Below are the code and all the weights of a small trained network. Each question names an input and a target symbol and asks about switching units off, where a switched-off unit gives its printed mean instead of its output.

import numpy as np


def w(rows, s, z=0):
    codes = np.array(rows[::2]) - 128.0
    scale = np.full(codes.shape[1], s)
    scale[-1] = z or s
    return codes * scale


def norm(h):
    return h / np.sqrt((h * h).mean(-1, keepdims=True) + 1e-5)


def f(y):
    return y / 2 * (1 + np.tanh(0.7978845608 * (y + 0.044715 * y**3)))


def softmax(a):
    e = np.exp(a - a.max(-1, keepdims=True))
    return e / e.sum(-1, keepdims=True)


def log_softmax(a):
    a = a - a.max(-1, keepdims=True)
    return a - np.log(np.exp(a).sum(-1, keepdims=True))


def net(x, mask):
    ids = ['ΣΨγεζμτ'.index(c) for c in x.split()]
    T = len(ids)
    res = E[ids] + P[:T]
    u = 0
    for l in range(2):
        r = norm(res)
        for j in range(2):
            rows = slice(2 * j, 2 * j + 2)
            q, k, v = (r @ M[l][rows].T for M in (Q, K, V))
            z = softmax(np.where(np.tri(T) > 0, q @ k.T / 2**0.5, -1e9)) @ v
            o = O[l][rows]
            res = res + np.where(mask[u + j], z, o[:, -1]) @ o[:, :-1]
        u += 2
        y = f(norm(res) @ A[l][:, :-1].T + A[l][:, -1])
        res = res + np.where(mask[u : u + 16], y, B[l][:, -1]) @ B[l][:, :-1]
        u += 16
    return log_softmax(norm(res)[-1] @ U[:, :-1].T + U[:, -1])


Q, K, V, O, A, B = {}, {}, {}, {}, {}, {}
E = w([
[159,187,158,183,75,137,176,122,114,186,162,146],'Σ',
[169,72,111,128,141,40,152,49,98,162,132,100],'Ψ',
[123,129,220,157,135,200,113,71,225,187,154,196],'γ',
[171,164,164,99,5,166,184,117,177,119,122,116],'ε',
[93,104,78,116,84,140,14,129,109,166,67,131],'ζ',
[142,134,143,102,168,86,42,183,213,159,141,115],'μ',
[99,202,150,60,122,117,49,46,58,179,92,184],'τ',
],0.017)
P = w([
[168,161,116,99,218,216,117,104,114,144,181,55],'0',
[11,78,190,126,92,27,126,158,142,113,147,106],'1',
[144,142,115,150,121,108,166,173,144,83,4,91],'2',
[160,139,87,160,115,160,78,98,135,102,170,143],'3',
[46,122,167,85,89,29,151,136,149,178,159,117],'4',
[148,131,104,131,117,102,173,168,136,57,24,107],'5',
[124,119,63,194,153,131,135,105,165,129,167,145],'6',
],0.015)
Q[0] = w([
[69,94,90,125,111,109,56,123,145,81,154,148],'0.h0',
[113,208,94,108,142,151,138,176,118,165,242,131],'0.h0',
[189,98,95,132,161,165,115,98,130,143,254,122],'0.h1',
[226,170,99,150,214,206,152,105,71,36,82,161],'0.h1',
],0.0088)
K[0] = w([
[107,100,119,59,134,163,58,208,103,134,106,145],'0.h0',
[124,229,198,161,127,140,130,193,103,133,161,152],'0.h0',
[59,254,212,147,97,188,79,197,173,156,145,92],'0.h1',
[50,106,178,102,147,132,225,139,65,176,67,75],'0.h1',
],0.0089)
V[0] = w([
[112,117,93,168,199,122,129,133,201,133,136,207],'0.h0',
[100,131,166,145,66,254,115,119,182,102,132,212],'0.h0',
[59,185,144,108,106,220,72,239,95,74,109,170],'0.h1',
[130,33,32,148,54,171,129,164,141,157,132,41],'0.h1',
],0.0071)
O[0] = w([
[199,96,100,166,84,82,209,114,87,74,95,92,178],'0.h0',
[111,197,145,142,157,136,168,127,83,74,181,148,179],'0.h0',
[131,121,75,165,88,100,129,255,130,181,206,99,2],'0.h1',
[83,120,55,133,68,173,159,95,203,104,198,76,41],'0.h1',
],0.0097,0.0031)
A[0] = w([
[71,143,132,173,133,128,254,133,138,80,84,170,108],'0.n0',
[60,52,94,45,129,110,153,197,124,153,94,86,4],'0.n1',
[183,192,82,133,88,124,123,154,75,66,64,105,117],'0.n2',
[68,99,142,99,124,114,102,56,136,178,142,142,107],'0.n3',
[164,45,174,172,32,59,159,61,94,137,123,93,162],'0.n4',
[132,181,121,167,94,168,66,108,174,119,122,172,102],'0.n5',
[204,122,119,116,73,235,182,149,130,200,47,99,99],'0.n6',
[154,131,11,171,99,110,146,115,13,54,95,154,63],'0.n7',
[93,73,101,112,101,134,77,130,133,153,159,71,117],'0.n8',
[103,145,83,36,69,124,143,165,49,41,91,80,102],'0.n9',
[177,220,98,177,161,104,118,100,138,157,146,117,112],'0.n10',
[95,98,63,162,156,128,122,137,63,171,120,199,67],'0.n11',
[171,120,143,82,205,133,38,85,168,123,193,66,122],'0.n12',
[122,167,161,107,161,91,155,93,82,181,114,189,56],'0.n13',
[25,202,130,123,135,78,165,99,131,56,100,115,147],'0.n14',
[111,24,166,90,102,38,121,139,212,110,65,94,163],'0.n15',
],0.0088,0.0044)
B[0] = w([
[106,77,130,181,103,57,128,111,115,153,44,159,185],'0.n0',
[171,132,161,62,129,221,147,132,136,119,177,97,145],'0.n1',
[117,123,113,41,146,133,136,156,141,105,148,23,156],'0.n2',
[148,181,159,156,122,158,124,191,124,132,188,68,188],'0.n3',
[70,172,187,126,177,187,68,127,126,116,133,112,195],'0.n4',
[201,100,128,101,110,120,163,143,103,108,70,116,181],'0.n5',
[116,75,159,73,133,192,142,141,69,69,148,129,154],'0.n6',
[105,77,114,39,180,216,36,113,158,137,151,1,142],'0.n7',
[85,143,159,189,96,101,160,155,145,155,110,187,157],'0.n8',
[245,113,190,133,107,72,167,158,140,161,92,140,137],'0.n9',
[104,44,95,99,100,180,97,86,118,106,99,156,190],'0.n10',
[135,104,181,152,106,110,82,141,145,90,92,149,129],'0.n11',
[84,90,90,133,157,141,143,116,123,66,116,30,207],'0.n12',
[151,128,79,146,75,73,105,140,113,142,142,131,191],'0.n13',
[122,116,130,202,109,180,130,149,160,174,108,93,175],'0.n14',
[119,234,104,200,116,96,161,84,76,160,139,164,254],'0.n15',
],0.0093,0.0086)
Q[1] = w([
[58,75,240,127,94,1,243,137,57,126,184,178],'1.h0',
[146,87,144,37,135,205,189,133,123,121,75,36],'1.h0',
[70,97,140,178,223,187,77,122,117,66,129,154],'1.h1',
[166,153,66,87,244,164,188,190,197,92,54,145],'1.h1',
],0.0067)
K[1] = w([
[254,13,89,82,97,157,100,155,118,58,136,127],'1.h0',
[64,116,154,135,111,147,203,124,129,203,57,39],'1.h0',
[14,143,91,93,192,159,157,29,126,181,85,194],'1.h1',
[100,203,169,82,225,95,243,216,118,158,175,118],'1.h1',
],0.0086)
V[1] = w([
[156,30,25,253,191,222,108,100,74,171,144,159],'1.h0',
[60,103,202,214,171,65,35,131,175,196,130,120],'1.h0',
[75,155,45,106,152,110,80,141,22,104,163,40],'1.h1',
[103,129,137,146,192,31,195,193,242,2,87,192],'1.h1',
],0.0046)
O[1] = w([
[105,60,83,131,182,175,127,139,122,151,83,190,180],'1.h0',
[92,149,131,67,119,115,141,94,140,185,95,164,186],'1.h0',
[154,162,76,74,143,107,76,177,222,159,155,82,180],'1.h1',
[167,167,162,200,124,114,100,130,145,251,96,107,3],'1.h1',
],0.013,0.0049)
A[1] = w([
[63,78,83,113,177,179,112,134,81,55,119,54,108],'1.n0',
[180,182,119,125,97,75,119,97,179,214,147,120,72],'1.n1',
[106,73,126,154,97,139,100,106,126,176,107,105,132],'1.n2',
[93,160,152,163,124,88,127,88,153,145,68,124,128],'1.n3',
[193,180,134,174,174,130,116,173,157,225,122,109,2],'1.n4',
[118,168,171,123,117,143,170,99,78,126,145,148,128],'1.n5',
[130,162,142,184,152,103,96,116,147,152,154,89,110],'1.n6',
[145,174,169,158,128,80,120,176,148,152,169,150,96],'1.n7',
[167,152,169,131,152,147,149,80,151,103,106,155,116],'1.n8',
[126,86,158,192,158,84,167,153,43,162,83,149,61],'1.n9',
[90,125,165,58,175,123,117,171,101,87,145,75,100],'1.n10',
[91,99,54,104,135,102,119,97,128,124,105,172,135],'1.n11',
[144,129,103,216,150,73,150,141,107,187,87,169,126],'1.n12',
[169,92,138,100,94,133,145,153,82,192,76,110,70],'1.n13',
[142,66,129,54,212,250,121,119,160,115,146,38,59],'1.n14',
[126,119,117,86,111,53,129,180,166,139,147,111,113],'1.n15',
],0.014,0.009)
B[1] = w([
[145,144,94,33,171,189,123,140,163,97,191,96,248],'1.n0',
[117,80,101,177,174,153,147,178,132,105,183,177,178],'1.n1',
[125,138,161,116,151,94,92,93,165,87,126,137,161],'1.n2',
[136,133,138,60,100,116,87,105,138,93,125,126,228],'1.n3',
[217,188,126,66,202,181,118,174,234,136,123,146,159],'1.n4',
[131,101,111,119,131,90,79,133,169,117,99,121,180],'1.n5',
[173,72,136,150,74,134,144,139,127,142,101,137,175],'1.n6',
[180,140,142,75,163,150,171,114,97,138,98,70,178],'1.n7',
[113,175,109,51,110,125,109,118,96,114,128,81,190],'1.n8',
[86,76,110,251,97,130,112,140,148,138,70,172,192],'1.n9',
[129,69,138,198,165,125,139,171,139,91,165,194,180],'1.n10',
[142,137,163,170,106,112,124,137,98,162,84,109,196],'1.n11',
[135,63,120,203,115,159,128,159,136,121,62,205,205],'1.n12',
[85,172,114,135,183,128,170,130,133,130,220,113,145],'1.n13',
[56,100,113,179,198,210,136,221,103,63,239,150,231],'1.n14',
[120,113,162,125,152,122,132,42,102,159,86,137,166],'1.n15',
],0.013,0.011)
U = w([
[76,128,43,135,211,178,103,182,166,29,154,135,47],'Σ',
[146,127,83,49,128,112,53,68,181,130,64,94,220],'Ψ',
[111,75,36,222,116,101,100,137,143,130,60,194,249],'γ',
[184,146,167,190,126,111,146,178,119,135,124,33,98],'ε',
[63,152,48,128,126,146,193,98,176,255,145,158,119],'ζ',
[235,181,97,126,194,169,111,176,230,195,81,168,50],'μ',
[120,106,164,109,251,38,160,142,95,157,106,169,24],'τ',
],0.0048,0.0017)

Each question gives the input, a string of symbols that net reads in full, and the target symbol t.
The units are the heads (2 rows each of Q, K, V and O) and the neurons (one row each of A and B). Each row of codes is followed by its name. A weight is (code - 128) times the scale printed after its matrix; where a second scale follows, it is the last column's (O, A, B and U).
mask holds one flag per unit, layer by layer, with each layer's heads first. A switched-off unit (its flag False) gives its mean, the last column of its rows in O or B, instead of its output. The means were averaged over made-up inputs and are rounded, as every weight is.
A unit's drop is (log p(t) with every unit on - log p(t) with that unit switched off) / (log p(t) with every unit on - log p(t) with every unit switched off).
The circuit of an input: a set's keep is (log p(t) with only the set's units on - log p(t) with every unit switched off) / (log p(t) with every unit on - log p(t) with every unit switched off). Starting from the 12 units with the biggest drops (on a tie, the unit counted first), units are removed one at a time, each time the one whose removal leaves the highest keep (on an exact tie, the one counted first), for as long as the keep stays at least 0.8.
circuit, biggest first: the units of the circuit, biggest drop first
top k neurons: the k neurons with the biggest drops, biggest first
top k neurons in layer l: the k neurons of layer l with the biggest drops, biggest first
which heads matter: for each layer, one digit per head in row order, 1 if its drop is at least 0.15 and else 0, layers parted by /
input γ τ μ γ μ ζ τ, target Ψ: top 2 neurons => [0.n13, 1.n14]
input Ψ μ μ ζ γ γ μ, target γ: which heads matter => 11 / 01
input Σ γ γ ε Ψ τ, target Ψ: which heads matter => 01 / 00
input μ γ γ γ μ, target γ: circuit, biggest first => [1.h1, 0.n15, 1.n9]
input Σ μ Ψ Ψ Σ γ γ, target Ψ: which heads matter => 01 / 10
input Σ ε Ψ τ Ψ γ Ψ, target γ: which heads matter => 11 / 00
input Σ μ γ ζ Ψ, target ζ: which heads matter => 01 / 00
input μ μ Σ ε Ψ, target ε: which heads matter => 00 / 10
input μ γ γ Σ γ ε, target ε: top 4 neurons => [0.n9, 0.n0, 0.n10, 0.n2]
input Σ μ μ, target μ: top neuron in layer 1 => [1.n4]
input τ ε γ ε, target Ψ: which heads matter => 10 / 10
input τ Σ Ψ Ψ, target Ψ: which heads matter => 11 / 00
input μ γ γ τ Σ γ, target γ: which heads matter => 00 / 00
input Ψ Ψ γ γ ε, target γ: top neuron in layer 1 => [1.n9]
input μ μ γ μ Σ, target μ: top 2 neurons => [1.n4, 0.n12]
input γ γ γ ζ γ, target ζ: top 2 neurons in layer 0 => [0.n7, 0.n12]
input γ Σ ε, target ε: which heads matter => 00 / 10
input τ μ γ ζ μ, target ζ: which heads matter => 01 / 00
input μ γ γ Ψ ζ Ψ μ, target Ψ: top 2 neurons => [0.n12, 0.n10]
input Ψ Σ Σ Ψ, target Ψ: which heads matter => 10 / 00
input γ γ γ γ Σ, target γ: which heads matter => 00 / 00
input ε Ψ ε, target Ψ: top neuron => [0.n15]
input γ Σ γ μ Ψ, target μ: which heads matter => 00 / 01
input γ Σ ζ γ μ γ Σ, target Ψ: top 2 neurons => [0.n7, 0.n0]
input γ Ψ μ ζ τ, target ζ: top 3 neurons in layer 1 => [1.n14, 1.n15, 1.n0]
input Σ Σ μ γ Ψ ζ ζ, target Ψ: top 3 neurons in layer 0 => [0.n7, 0.n15, 0.n0]
input Σ ε Ψ ζ Σ, target ζ: top 2 neurons in layer 0 => [0.n8, 0.n12]
input γ ζ τ μ γ Σ Σ, target Ψ: top 2 neurons => [0.n7, 0.n10]
